Below are the code and all the weights of a small trained network. Each question names an input and a target symbol and asks about switching units off, where a switched-off unit gives its printed mean instead of its output.

import numpy as np


def w(rows, s, z=0):
    codes = np.array(rows[::2]) - 128.0
    scale = np.full(codes.shape[1], s)
    scale[-1] = z or s
    return codes * scale


def f(y):
    return y / 2 * (1 + np.tanh(0.7978845608 * (y + 0.044715 * y**3)))


def softmax(a):
    e = np.exp(a - a.max(-1, keepdims=True))
    return e / e.sum(-1, keepdims=True)


def log_softmax(a):
    a = a - a.max(-1, keepdims=True)
    return a - np.log(np.exp(a).sum(-1, keepdims=True))


def net(x, mask):
    ids = ['αβγεμξπψ'.index(c) for c in x.split()]
    T = len(ids)
    res = E[ids] + P[:T]
    u = 0
    for l in range(2):
        r = res
        for j in range(3):
            rows = slice(2 * j, 2 * j + 2)
            q, k, v = (r @ M[l][rows].T for M in (Q, K, V))
            z = softmax(np.where(np.tri(T) > 0, q @ k.T / 2**0.5, -1e9)) @ v
            o = O[l][rows]
            res = res + np.where(mask[u + j], z, o[:, -1]) @ o[:, :-1]
        u += 3
        y = f(res @ A[l][:, :-1].T + A[l][:, -1])
        res = res + np.where(mask[u : u + 4], y, B[l][:, -1]) @ B[l][:, :-1]
        u += 4
    return log_softmax(res[-1] @ U[:, :-1].T + U[:, -1])


Q, K, V, O, A, B = {}, {}, {}, {}, {}, {}
E = w([
[96,108,39,108,134,116,220],'α',
[108,30,149,227,126,117,194],'β',
[67,175,129,169,107,109,58],'γ',
[130,183,175,137,169,80,128],'ε',
[165,93,165,122,153,255,173],'μ',
[136,173,145,167,185,146,91],'ξ',
[83,139,67,85,82,146,121],'π',
[96,116,164,197,107,83,76],'ψ',
],0.022)
P = w([
[94,55,144,67,165,146,79],'0',
[100,58,156,92,157,127,98],'1',
[105,94,148,87,131,130,106],'2',
[113,108,160,92,127,118,120],'3',
[96,146,137,112,122,114,123],'4',
[110,154,165,122,113,107,134],'5',
[97,177,136,148,103,109,140],'6',
[120,194,164,139,91,100,152],'7',
[106,220,126,176,84,109,154],'8',
[142,248,151,156,70,91,164],'9',
[124,254,117,213,52,110,173],'10',
],0.0098)
Q[0] = w([
[142,197,161,119,165,85,51],'L0H0',
[224,33,195,181,137,199,199],'L0H0',
[64,127,43,46,114,158,157],'L0H1',
[85,170,73,68,58,137,18],'L0H1',
[254,105,112,135,116,177,104],'L0H2',
[203,118,212,44,104,99,166],'L0H2',
],0.052)
K[0] = w([
[132,132,145,87,125,154,41],'L0H0',
[131,10,167,152,162,105,160],'L0H0',
[98,86,43,56,107,163,171],'L0H1',
[75,143,116,90,82,153,2],'L0H1',
[103,80,54,168,109,175,131],'L0H2',
[88,50,130,72,143,109,136],'L0H2',
],0.061)
V[0] = w([
[131,170,157,117,110,145,184],'L0H0',
[171,209,127,217,17,169,169],'L0H0',
[138,216,118,155,9,134,179],'L0H1',
[122,200,86,172,76,121,157],'L0H1',
[155,195,150,144,97,101,168],'L0H2',
[71,73,150,80,133,148,98],'L0H2',
],0.014)
O[0] = w([
[116,148,114,140,152,103,173,51],'L0H0',
[2,92,126,168,147,124,135,39],'L0H0',
[191,116,192,88,83,135,125,166],'L0H1',
[203,126,154,63,82,115,133,213],'L0H1',
[158,118,54,142,180,133,78,254],'L0H2',
[129,116,168,123,63,95,161,140],'L0H2',
],0.008,0.0032)
A[0] = w([
[29,195,71,120,86,80,136,7],'L0N0',
[182,91,117,54,230,119,111,75],'L0N1',
[197,108,235,160,160,160,192,116],'L0N2',
[254,124,200,116,162,139,126,46],'L0N3',
],0.0097,0.011)
B[0] = w([
[125,147,40,166,7,184,141,152],'L0N0',
[135,120,131,169,186,126,210,166],'L0N1',
[65,185,31,77,91,179,121,254],'L0N2',
[2,116,124,202,145,108,99,227],'L0N3',
],0.0087,0.0069)
Q[1] = w([
[140,114,171,195,85,255,73],'L1H0',
[157,244,173,55,112,107,101],'L1H0',
[76,187,206,160,234,52,82],'L1H1',
[133,91,216,94,174,137,217],'L1H1',
[180,99,178,252,178,33,43],'L1H2',
[146,85,101,132,152,173,177],'L1H2',
],0.049)
K[1] = w([
[142,177,154,67,147,197,128],'L1H0',
[123,108,128,204,177,95,63],'L1H0',
[63,68,90,208,162,129,123],'L1H1',
[112,117,236,174,117,105,91],'L1H1',
[173,88,3,73,132,135,157],'L1H2',
[92,90,141,138,95,159,114],'L1H2',
],0.06)
V[1] = w([
[92,205,95,103,129,56,150],'L1H0',
[102,50,86,99,176,86,153],'L1H0',
[79,254,168,68,128,165,161],'L1H1',
[121,233,77,57,158,16,144],'L1H1',
[90,187,254,203,83,158,166],'L1H2',
[150,182,244,133,70,155,57],'L1H2',
],0.0058)
O[1] = w([
[124,143,120,42,131,99,117,200],'L1H0',
[100,62,107,138,127,140,121,98],'L1H0',
[192,202,171,135,149,116,137,251],'L1H1',
[104,154,86,31,111,113,106,91],'L1H1',
[160,118,180,207,165,139,136,179],'L1H2',
[189,122,142,253,102,192,101,19],'L1H2',
],0.0058,0.0028)
A[1] = w([
[157,96,104,106,239,149,81,2],'L1N0',
[216,18,214,22,118,203,71,19],'L1N1',
[133,80,213,98,120,83,23,117],'L1N2',
[251,10,180,62,123,144,139,120],'L1N3',
],0.02,0.0072)
B[1] = w([
[129,100,58,124,145,130,109,209],'L1N0',
[134,149,254,151,192,92,30,172],'L1N1',
[168,94,103,136,80,176,153,255],'L1N2',
[90,138,119,63,93,116,132,198],'L1N3',
],0.025,0.0097)
U = w([
[65,157,167,86,181,254,153,139],'α',
[108,154,145,132,121,109,146,163],'β',
[102,142,142,127,122,118,139,82],'γ',
[79,134,131,85,102,101,141,57],'ε',
[31,56,168,145,125,109,159,160],'μ',
[101,132,157,113,126,134,115,151],'ξ',
[116,124,104,110,159,129,92,255],'π',
[122,102,143,122,101,146,123,82],'ψ',
],0.0076,0.0029)

Each question gives the input, a string of symbols that net reads in full, and the target symbol t.
The units are the heads (2 rows each of Q, K, V and O) and the neurons (one row each of A and B). Each row of codes is followed by its name. A weight is (code - 128) times the scale printed after its matrix; where a second scale follows, it is the last column's (O, A, B and U).
mask holds one flag per unit, layer by layer, with each layer's heads first. A switched-off unit (its flag False) gives its mean, the last column of its rows in O or B, instead of its output. The means were averaged over made-up inputs and are rounded, as every weight is.
A unit's drop is (log p(t) with every unit on - log p(t) with that unit switched off) / (log p(t) with every unit on - log p(t) with every unit switched off).
The circuit of an input: a set's keep is (log p(t) with only the set's units on - log p(t) with every unit switched off) / (log p(t) with every unit on - log p(t) with every unit switched off). Starting from the 12 units with the biggest drops (on a tie, the unit counted first), units are removed one at a time, each time the one whose removal leaves the highest keep (on an exact tie, the one counted first), for as long as the keep stays at least 0.8.
circuit, biggest first: the units of the circuit, biggest drop first
unit that matters most: the unit with the biggest drop
k most important neurons of layer l: the k neurons of layer l with the biggest drops, biggest first
which heads matter: for each layer, one digit per head in row order, 1 if its drop is at least 0.15 and else 0, layers parted by /
drop of u: that unit's drop, to one decimal
input ε ε ε ε μ ε α, target ε: circuit, biggest first => L0H1; L1N3; L0N3
input ψ α α ξ ψ μ ξ γ π ψ, target ψ: unit that matters most => L0H1
input μ α π γ γ, target ψ: circuit, biggest first => L0H1; L1N2; L0N2
input ψ ε ε γ ξ ψ ε ε α ξ ξ, target π: which heads matter => 001 / 000
input π β ε ε ε, target π: circuit, biggest first => L0H2; L1N0; L0N0; L0H1
input α ε ξ γ ξ μ β ε π ε β, target π: which heads matter => 101 / 000
input ξ γ ψ ε μ ε ε γ μ ε, target ψ: circuit, biggest first => L0H1; L1N2
input γ ψ α μ α α ε α ξ ψ, target ψ: circuit, biggest first => L1N2; L0H1
input ψ ψ ξ ε β ψ ε, target μ: which heads matter => 111 / 110
input ε ψ α β α ε γ ξ γ π, target ξ: which heads matter => 110 / 000
input ξ γ ε μ ε α ε α, target π: circuit, biggest first => L0H2; L1N0
input β π ξ β α, target ε: circuit, biggest first => L0H1; L1N3; L0N3; L0N2
input ε α ψ α ε, target ε: circuit, biggest first => L1H2; L1N1
input β ε π α ξ ψ ψ ε α ε β, target π: circuit, biggest first => L0H2
input γ α ψ γ γ ψ π, target ξ: which heads matter => 010 / 000
input γ ε γ ξ γ μ ε, target ψ: 3 most important neurons of layer 0 => L0N1; L0N0; L0N2
input ε ε α ε α, target π: 3 most important neurons of layer 1 => L1N0; L1N3; L1N2
input ξ π ε β ψ ε, target μ: 2 most important neurons of layer 0 => L0N3; L0N1
input ξ β μ ξ π α α μ ε ε ε, target π: drop of L1N0 => 0.4
input ψ π β γ, target ψ: unit that matters most => L1N2
input α π π ξ ξ, target π: drop of L0H2 => 0.1
